Below are the code and all the weights of a small trained network. Each question names an input and a target symbol and asks about switching units off, where a switched-off unit gives its printed mean instead of its output.

import numpy as np


def w(rows, s, z=0):
    codes = np.array(rows[::2]) - 128.0
    scale = np.full(codes.shape[1], s)
    scale[-1] = z or s
    return codes * scale


def norm(h):
    return h / np.sqrt((h * h).mean(-1, keepdims=True) + 1e-5)


def f(y):
    return np.maximum(y, 0)


def softmax(a):
    e = np.exp(a - a.max(-1, keepdims=True))
    return e / e.sum(-1, keepdims=True)


def log_softmax(a):
    a = a - a.max(-1, keepdims=True)
    return a - np.log(np.exp(a).sum(-1, keepdims=True))


def net(x, mask):
    ids = ['ΠΣβηθμψ'.index(c) for c in x.split()]
    T = len(ids)
    res = E[ids] + P[:T]
    u = 0
    for l in range(2):
        q, k, v = (norm(res) @ M[l].T for M in (Q, K, V))
        z = softmax(np.where(np.tri(T) > 0, q @ k.T / 3**0.5, -1e9)) @ v
        res = res + np.where(mask[u], z, O[l][:, -1]) @ O[l][:, :-1]
        u += 1
        y = f(norm(res) @ A[l][:, :-1].T + A[l][:, -1])
        res = res + np.where(mask[u : u + 4], y, B[l][:, -1]) @ B[l][:, :-1]
        u += 4
    return log_softmax(norm(res)[-1] @ U[:, :-1].T + U[:, -1])


Q, K, V, O, A, B = {}, {}, {}, {}, {}, {}
E = w([
[209,220,125,95,111,51,58,78,156],'Π',
[107,115,249,73,179,161,98,56,173],'Σ',
[171,186,180,74,53,13,78,128,206],'β',
[38,154,206,57,156,152,134,95,202],'η',
[80,16,148,72,134,166,142,130,202],'θ',
[128,50,79,141,154,156,216,91,175],'μ',
[204,93,110,165,108,103,115,202,148],'ψ',
],0.0018)
P = w([
[13,72,143,182,234,35,54,157,30],'0',
[54,74,155,151,213,34,98,147,86],'1',
[73,88,181,137,173,51,131,139,83],'2',
[99,94,166,118,164,53,134,148,130],'3',
[114,100,163,112,157,79,140,143,162],'4',
[122,114,154,101,137,100,137,148,166],'5',
[136,120,161,98,121,116,153,140,185],'6',
[140,131,157,93,100,145,150,144,179],'7',
[153,146,149,97,78,168,157,139,171],'8',
[158,162,159,88,51,198,154,128,168],'9',
[165,182,155,81,31,219,146,122,174],'10',
[191,185,165,80,6,220,159,113,179],'11',
],0.0015)
Q[0] = w([
[59,54,93,164,231,127,131,114,132],'L0H1',
[74,111,36,223,211,140,115,128,9],'L0H1',
[236,217,46,194,96,1,9,221,37],'L0H1',
],0.0051)
K[0] = w([
[201,48,67,223,204,69,153,201,201],'L0H1',
[50,59,36,197,254,6,84,152,17],'L0H1',
[53,145,186,88,252,42,6,80,99],'L0H1',
],0.0045)
V[0] = w([
[115,31,158,128,157,174,59,159,123],'L0H1',
[150,105,58,173,191,129,189,123,114],'L0H1',
[119,160,129,109,165,142,105,2,130],'L0H1',
],0.0027)
O[0] = w([
[163,233,180,123,123,151,244,189,69,250],'L0H1',
[128,173,181,217,35,124,100,128,200,57],'L0H1',
[252,163,18,100,152,67,126,143,206,174],'L0H1',
],0.0019,0.0013)
A[0] = w([
[5,90,198,114,127,178,110,122,161,93],'L0N1',
[176,114,49,162,126,89,25,82,153,135],'L0N2',
[144,122,187,114,119,147,71,185,153,250],'L0N3',
[109,49,100,108,130,89,43,10,124,89],'L0N4',
],0.0026,0.0018)
B[0] = w([
[167,122,85,180,130,141,189,50,148,251],'L0N1',
[86,98,131,177,111,134,216,95,5,146],'L0N2',
[148,152,51,197,136,64,116,160,113,234],'L0N3',
[138,64,9,129,78,133,107,51,96,136],'L0N4',
],0.0024,0.0031)
Q[1] = w([
[27,70,190,138,191,153,14,122,9],'L1H1',
[1,119,240,232,94,230,227,81,166],'L1H1',
[75,102,176,236,41,113,49,181,18],'L1H1',
],0.0054)
K[1] = w([
[34,80,135,194,225,43,151,124,88],'L1H1',
[199,24,47,238,67,103,172,253,53],'L1H1',
[109,200,163,189,243,7,72,139,46],'L1H1',
],0.0053)
V[1] = w([
[205,24,95,123,74,173,169,174,99],'L1H1',
[88,247,23,114,90,98,152,211,149],'L1H1',
[5,124,105,62,75,127,210,59,156],'L1H1',
],0.0026)
O[1] = w([
[156,121,124,129,180,23,127,153,51,126],'L1H1',
[93,98,206,133,165,76,199,97,252,90],'L1H1',
[1,102,200,199,101,138,128,145,40,253],'L1H1',
],0.0032,0.0024)
A[1] = w([
[71,84,168,108,137,239,109,114,181,6],'L1N1',
[115,149,153,253,31,117,121,96,134,4],'L1N2',
[161,213,38,85,97,127,53,155,149,80],'L1N3',
[107,141,115,224,73,98,128,79,125,42],'L1N4',
],0.0047,0.0027)
B[1] = w([
[81,95,74,92,105,6,19,123,163,190],'L1N1',
[204,174,229,253,14,199,25,93,202,253],'L1N2',
[83,165,82,57,141,218,177,200,156,152],'L1N3',
[185,109,180,142,98,230,84,123,163,234],'L1N4',
],0.0048,0.003)
U = w([
[215,171,112,177,179,22,90,253,128,39],'Π',
[96,207,50,42,137,241,152,239,188,156],'Σ',
[214,87,7,99,164,176,56,28,30,6],'β',
[42,51,104,68,90,5,13,109,196,155],'η',
[19,100,242,135,163,135,227,136,2,161],'θ',
[174,140,230,220,32,208,74,104,197,182],'μ',
[220,95,165,70,211,94,249,20,243,141],'ψ',
],0.0055,0.0018)

Each question gives the input, a string of symbols that net reads in full, and the target symbol t.
The units are the heads (3 rows each of Q, K, V and O) and the neurons (one row each of A and B). Each row of codes is followed by its name. A weight is (code - 128) times the scale printed after its matrix; where a second scale follows, it is the last column's (O, A, B and U).
mask holds one flag per unit, layer by layer, with each layer's heads first. A switched-off unit (its flag False) gives its mean, the last column of its rows in O or B, instead of its output. The means were averaged over made-up inputs and are rounded, as every weight is.
A unit's drop is (log p(t) with every unit on - log p(t) with that unit switched off) / (log p(t) with every unit on - log p(t) with every unit switched off).
The circuit of an input: a set's keep is (log p(t) with only the set's units on - log p(t) with every unit switched off) / (log p(t) with every unit on - log p(t) with every unit switched off). Starting from all 10 units, units are removed one at a time, each time the one whose removal leaves the highest keep (on an exact tie, the one counted first), for as long as the keep stays at least 0.8.
circuit, biggest first: the units of the circuit, biggest drop first
unit that matters most: the unit with the biggest drop
k most important neurons: the k neurons with the biggest drops, biggest first
k most important neurons of layer l: the k neurons of layer l with the biggest drops, biggest first
drop of u: that unit's drop, to one decimal
input η Π η η μ η μ η η η ψ θ, target ψ: circuit, biggest first -> [L1H1; L1N2]
input μ θ η η μ η η η Σ η, target η: unit that matters most -> L0H1
input ψ η Σ θ η Σ Π μ β θ Σ β, target Σ: circuit, biggest first -> [L1N3; L0H1]
input η ψ η θ, target ψ: circuit, biggest first -> [L0H1; L1H1; L1N2]
input ψ η η η, target η: 2 most important neurons of layer 1 -> [L1N1; L1N2]
input η Π Π μ β η η η θ η η, target θ: circuit, biggest first -> [L1H1; L0H1; L1N2]
input Σ Π Σ, target Σ: circuit, biggest first -> [L1H1; L0H1; L1N3; L1N2]
input θ η Σ, target θ: 2 most important neurons -> [L1N2; L1N4]
input μ Π Π μ β η μ β β η Σ ψ, target Σ: circuit, biggest first -> [L0H1; L1N3; L1N2]
input η μ ψ β η η β Σ Π Π Π, target Σ: 3 most important neurons -> [L1N3; L0N1; L1N2]
input μ μ θ ψ, target Π: 3 most important neurons -> [L1N2; L0N1; L1N4]
input Σ Π η Σ, target η: circuit, biggest first -> [L1H1; L1N1]
input η Π η Σ θ η, target θ: circuit, biggest first -> [L1N2; L1H1]
input η μ β η θ Σ η η η Π η Σ, target η: unit that matters most -> L0H1
input θ μ Π, target β: 3 most important neurons -> [L0N2; L1N2; L0N1]
input Σ μ ψ, target Σ: circuit, biggest first -> [L1H1; L1N3]
input θ μ β, target η: 2 most important neurons of layer 0 -> [L0N1; L0N4]
input μ Π μ β, target η: 2 most important neurons -> [L1N2; L0N1]
input β η η μ η ψ η μ β Σ Π Σ, target Σ: 2 most important neurons -> [L1N3; L1N2]
input Π μ ψ, target Π: unit that matters most -> L1H1
input θ μ μ Π ψ Π, target β: 3 most important neurons -> [L0N2; L1N2; L0N4]
input μ Π μ β Σ Σ, target β: 2 most important neurons of layer 1 -> [L1N2; L1N4]
input η β θ Σ η η η η θ, target θ: drop of L1H1 -> 0.9
input μ η Σ Σ ψ η β ψ η Σ, target ψ: drop of L1N3 -> 0.0
